Below are the code and all the weights of a small trained network. Each question names an input and a target symbol and asks about switching units off, where a switched-off unit gives its printed mean instead of its output.

import numpy as np


def w(rows, s, z=0):
    codes = np.array(rows[::2]) - 128.0
    scale = np.full(codes.shape[1], s)
    scale[-1] = z or s
    return codes * scale


def f(y):
    return np.maximum(y, 0)


def softmax(a):
    e = np.exp(a - a.max(-1, keepdims=True))
    return e / e.sum(-1, keepdims=True)


def log_softmax(a):
    a = a - a.max(-1, keepdims=True)
    return a - np.log(np.exp(a).sum(-1, keepdims=True))


def net(x, mask):
    ids = ['αβγεηθλμξπστψ'.index(c) for c in x.split()]
    T = len(ids)
    res = E[ids] + P[:T]
    u = 0
    for l in range(2):
        r = res
        for j in range(2):
            rows = slice(4 * j, 4 * j + 4)
            q, k, v = (r @ M[l][rows].T for M in (Q, K, V))
            z = softmax(np.where(np.tri(T) > 0, q @ k.T / 4**0.5, -1e9)) @ v
            o = O[l][rows]
            res = res + np.where(mask[u + j], z, o[:, -1]) @ o[:, :-1]
        u += 2
        y = f(res @ A[l][:, :-1].T + A[l][:, -1])
        res = res + np.where(mask[u : u + 4], y, B[l][:, -1]) @ B[l][:, :-1]
        u += 4
    return log_softmax(res[-1] @ U[:, :-1].T + U[:, -1])


Q, K, V, O, A, B = {}, {}, {}, {}, {}, {}
E = w([
[134,102,3],'α',
[103,165,192],'β',
[172,144,68],'γ',
[163,169,65],'ε',
[44,141,91],'η',
[168,60,30],'θ',
[15,76,130],'λ',
[43,103,85],'μ',
[241,194,163],'ξ',
[229,156,40],'π',
[79,11,125],'σ',
[123,56,150],'τ',
[66,128,145],'ψ',
],0.015)
P = w([
[123,117,117],'0',
[62,135,155],'1',
[210,64,79],'2',
[68,156,165],'3',
[253,34,58],'4',
[69,171,174],'5',
[205,5,55],'6',
[72,176,179],'7',
[236,52,60],'8',
],0.0081)
Q[0] = w([
[53,55,94],'L0H1',
[187,136,88],'L0H1',
[148,210,104],'L0H1',
[187,120,173],'L0H1',
[77,91,130],'L0H2',
[42,127,227],'L0H2',
[154,70,110],'L0H2',
[105,2,162],'L0H2',
],0.0096)
K[0] = w([
[115,38,103],'L0H1',
[161,177,84],'L0H1',
[115,141,96],'L0H1',
[116,143,254],'L0H1',
[154,139,172],'L0H2',
[192,34,245],'L0H2',
[225,205,45],'L0H2',
[92,81,89],'L0H2',
],0.0098)
V[0] = w([
[131,169,45],'L0H1',
[96,164,96],'L0H1',
[123,71,126],'L0H1',
[175,102,194],'L0H1',
[136,101,129],'L0H2',
[80,2,180],'L0H2',
[127,65,192],'L0H2',
[204,137,211],'L0H2',
],0.0083)
O[0] = w([
[95,55,159,216],'L0H1',
[195,78,254,138],'L0H1',
[132,73,152,174],'L0H1',
[186,37,95,65],'L0H1',
[83,116,65,141],'L0H2',
[111,120,106,108],'L0H2',
[38,108,201,62],'L0H2',
[80,97,129,3],'L0H2',
],0.0046,0.0041)
A[0] = w([
[71,166,199,10],'L0N1',
[53,77,150,238],'L0N2',
[105,255,145,67],'L0N3',
[97,73,81,28],'L0N4',
],0.0092,0.0011)
B[0] = w([
[19,103,189,186],'L0N1',
[237,55,227,253],'L0N2',
[54,254,105,193],'L0N3',
[135,241,130,252],'L0N4',
],0.0082,0.0036)
Q[1] = w([
[135,215,128],'L1H1',
[204,117,178],'L1H1',
[128,212,147],'L1H1',
[95,252,124],'L1H1',
[203,97,146],'L1H2',
[85,189,186],'L1H2',
[138,106,96],'L1H2',
[200,124,131],'L1H2',
],0.017)
K[1] = w([
[65,239,125],'L1H1',
[82,232,138],'L1H1',
[1,177,105],'L1H1',
[11,225,56],'L1H1',
[122,124,97],'L1H2',
[84,127,143],'L1H2',
[131,171,168],'L1H2',
[104,104,126],'L1H2',
],0.0092)
V[1] = w([
[183,127,124],'L1H1',
[184,164,2],'L1H1',
[85,108,64],'L1H1',
[237,108,148],'L1H1',
[165,192,227],'L1H2',
[87,163,185],'L1H2',
[132,67,211],'L1H2',
[131,14,47],'L1H2',
],0.0087)
O[1] = w([
[125,188,255,179],'L1H1',
[75,135,84,73],'L1H1',
[66,59,142,28],'L1H1',
[239,162,156,253],'L1H1',
[168,192,156,124],'L1H2',
[53,168,157,48],'L1H2',
[119,123,211,57],'L1H2',
[194,23,168,154],'L1H2',
],0.0073,0.0015)
A[1] = w([
[161,144,93,83],'L1N1',
[7,155,68,140],'L1N2',
[70,117,148,66],'L1N3',
[204,123,102,9],'L1N4',
],0.012,0.0013)
B[1] = w([
[66,128,236,198],'L1N1',
[184,144,1,236],'L1N2',
[15,57,180,170],'L1N3',
[55,148,125,255],'L1N4',
],0.0095,0.0096)
U = w([
[211,82,74,104],'α',
[151,175,137,213],'β',
[160,127,125,229],'γ',
[196,160,115,254],'ε',
[183,164,84,60],'η',
[114,55,104,87],'θ',
[118,130,193,22],'λ',
[103,161,139,79],'μ',
[198,249,167,75],'ξ',
[120,142,164,166],'π',
[205,152,182,116],'σ',
[207,120,168,111],'τ',
[100,134,164,89],'ψ',
],0.013,0.0053)

Each question gives the input, a string of symbols that net reads in full, and the target symbol t.
The units are the heads (4 rows each of Q, K, V and O) and the neurons (one row each of A and B). Each row of codes is followed by its name. A weight is (code - 128) times the scale printed after its matrix; where a second scale follows, it is the last column's (O, A, B and U).
mask holds one flag per unit, layer by layer, with each layer's heads first. A switched-off unit (its flag False) gives its mean, the last column of its rows in O or B, instead of its output. The means were averaged over made-up inputs and are rounded, as every weight is.
A unit's drop is (log p(t) with every unit on - log p(t) with that unit switched off) / (log p(t) with every unit on - log p(t) with every unit switched off).
The circuit of an input: a set's keep is (log p(t) with only the set's units on - log p(t) with every unit switched off) / (log p(t) with every unit on - log p(t) with every unit switched off). Starting from all 12 units, units are removed one at a time, each time the one whose removal leaves the highest keep (on an exact tie, the one counted first), for as long as the keep stays at least 0.8.
circuit, biggest first: the units of the circuit, biggest drop first
top k neurons: the k neurons with the biggest drops, biggest first
top k neurons in layer l: the k neurons of layer l with the biggest drops, biggest first
heads that matter: for each layer, one digit per head in row order, 1 if its drop is at least 0.15 and else 0, layers parted by /
drop when u is switched off: that unit's drop, to one decimal
input λ η ε μ η π η α, target α: top 2 neurons	L1N2, L1N4
input γ σ θ τ η α γ ε, target η: top 4 neurons	L1N2, L0N2, L0N3, L1N1
input θ ε α, target θ: circuit, biggest first	L0N2, L1H1
input λ α ε ε ξ π θ, target ξ: heads that matter	00 / 10
input β π τ α τ λ, target λ: circuit, biggest first	L0N2, L0H2, L1N2
input μ α α μ σ η, target θ: top 2 neurons	L1N3, L1N2
input σ ε β μ α τ, target σ: circuit, biggest first	L0N2, L1H1, L0H2
input ε μ θ γ θ, target θ: circuit, biggest first	L1H2, L1N4
input ψ ξ ψ ε ξ α ε, target ξ: circuit, biggest first	L1H1, L0N3
input α μ π ε ε ε σ β, target μ: top 2 neurons	L1N3, L1N2
input π μ ξ π ξ θ α, target ξ: circuit, biggest first	L1H1
input θ η β θ β σ, target τ: circuit, biggest first	L0N2, L1H1
input ξ α η η λ θ θ ε, target η: top 2 neurons	L1N2, L0N3
input σ τ ε τ ψ α, target α: circuit, biggest first	L1H1, L0N2, L1N2
input ξ ε μ τ, target σ: circuit, biggest first	L1H1, L0N2, L0H2
input α ξ η λ α β, target μ: top 3 neurons	L1N3, L0N3, L1N2
input μ θ α ε ξ ε η, target ξ: top 2 neurons	L0N3, L1N3
input α η λ σ, target τ: top neuron in layer 0	L0N2
input ξ ε τ η ξ α α, target ξ: drop when L1H1 is switched off	0.5
input θ ε θ, target θ: drop when L1H2 is switched off	1.2
input β ψ μ η ξ σ μ, target ξ: drop when L0N4 is switched off	0.2
input π ε θ η β σ ξ η, target θ: drop when L1N3 is switched off	0.6
input λ ξ η π β β ξ π τ, target ξ: top neuron	L1N3
